Below are the code and all the weights of a small trained network. Each question names an input and a class and asks about switching units off, where a switched-off unit gives its printed mean instead of its output.

import numpy as np


def w(rows, s, z=0):
    codes = np.array(rows[::2]) - 128.0
    scale = np.full(codes.shape[1], s)
    scale[-1] = z or s
    return codes * scale


def f(y):
    return np.maximum(y, 0)


def log_softmax(a):
    a = a - a.max(-1, keepdims=True)
    return a - np.log(np.exp(a).sum(-1, keepdims=True))


def net(x, mask):
    res = np.array(x, float).reshape(1, 5) / 4 @ E
    y = f(res @ A[0][:, :-1].T + A[0][:, -1])
    res = res + np.where(mask, y, B[0][:, -1]) @ B[0][:, :-1]
    return log_softmax(res[-1] @ U[:, :-1].T + U[:, -1])


A, B = {}, {}
E = w([
[36,155,122,202],'x0',
[170,226,74,218],'x1',
[141,121,224,148],'x2',
[6,122,199,119],'x3',
[119,253,217,104],'x4',
],0.0041)
A[0] = w([
[169,44,99,143,129],'neuron 1',
[78,92,139,94,197],'neuron 2',
[130,129,203,105,162],'neuron 3',
[160,231,84,111,133],'neuron 4',
[84,163,168,169,225],'neuron 5',
[130,130,253,89,159],'neuron 6',
[156,94,111,137,121],'neuron 7',
[127,73,90,112,249],'neuron 8',
[129,130,228,97,154],'neuron 9',
[26,64,123,75,131],'neuron 10',
[78,181,165,220,223],'neuron 11',
[209,125,51,136,242],'neuron 12',
],0.015,0.0013)
B[0] = w([
[131,51,73,123,212],'neuron 1',
[73,146,140,80,195],'neuron 2',
[103,90,187,147,189],'neuron 3',
[178,218,183,122,214],'neuron 4',
[88,127,104,199,199],'neuron 5',
[85,64,231,160,227],'neuron 6',
[144,92,111,133,169],'neuron 7',
[121,83,73,95,204],'neuron 8',
[93,78,209,153,207],'neuron 9',
[61,174,128,19,236],'neuron 10',
[88,171,71,226,226],'neuron 11',
[254,98,137,118,255],'neuron 12',
],0.036,0.0061)
U = w([
[81,167,92,33,32],'0',
[87,77,253,160,53],'1',
[96,199,45,212,168],'2',
[215,212,176,113,254],'3',
[195,39,57,114,180],'4',
],0.0052,0.0002)

Each question gives the input, the list of numbers given to net, and the class t.
The units are the neurons (one row each of A and B). Each row of codes is followed by its name. A weight is (code - 128) times the scale printed after its matrix; where a second scale follows, it is the last column's (A, B and U).
mask holds one flag per neuron, in row order. A switched-off neuron (its flag False) gives its mean, the last column of its row in B, instead of its output. The means were averaged over made-up inputs and are rounded, as every weight is.
A unit's drop is (log p(t) with every unit on - log p(t) with that unit switched off) / (log p(t) with every unit on - log p(t) with every unit switched off).
unit that matters most: the unit with the biggest drop
k most important neurons: the k neurons with the biggest drops, biggest first
drop of u: that unit's drop, to one decimal
input [-1,1,-3,5,0], class 0: unit that matters most => neuron 6
input [2,7,-1,-3,0], class 3: 2 most important neurons => [neuron 4; neuron 12]
input [-3,-7,-4,-3,0], class 4: 2 most important neurons => [neuron 1; neuron 4]
input [0,-2,-2,-2,0], class 4: 2 most important neurons => [neuron 10; neuron 4]
input [8,-3,-7,7,3], class 0: 2 most important neurons => [neuron 10; neuron 2]
input [8,-2,-4,5,3], class 2: 2 most important neurons => [neuron 11; neuron 5]
input [7,7,6,-6,-6], class 4: 2 most important neurons => [neuron 12; neuron 1]
input [-3,0,5,5,-8], class 0: 2 most important neurons => [neuron 10; neuron 12]
input [5,-5,-5,8,2], class 0: 3 most important neurons => [neuron 10; neuron 2; neuron 12]
input [8,6,0,-2,-3], class 2: drop of neuron 11 => 0.2
input [-4,7,-1,-1,6], class 3: drop of neuron 4 => 0.3
input [4,0,-1,5,-7], class 0: drop of neuron 4 => 0.0
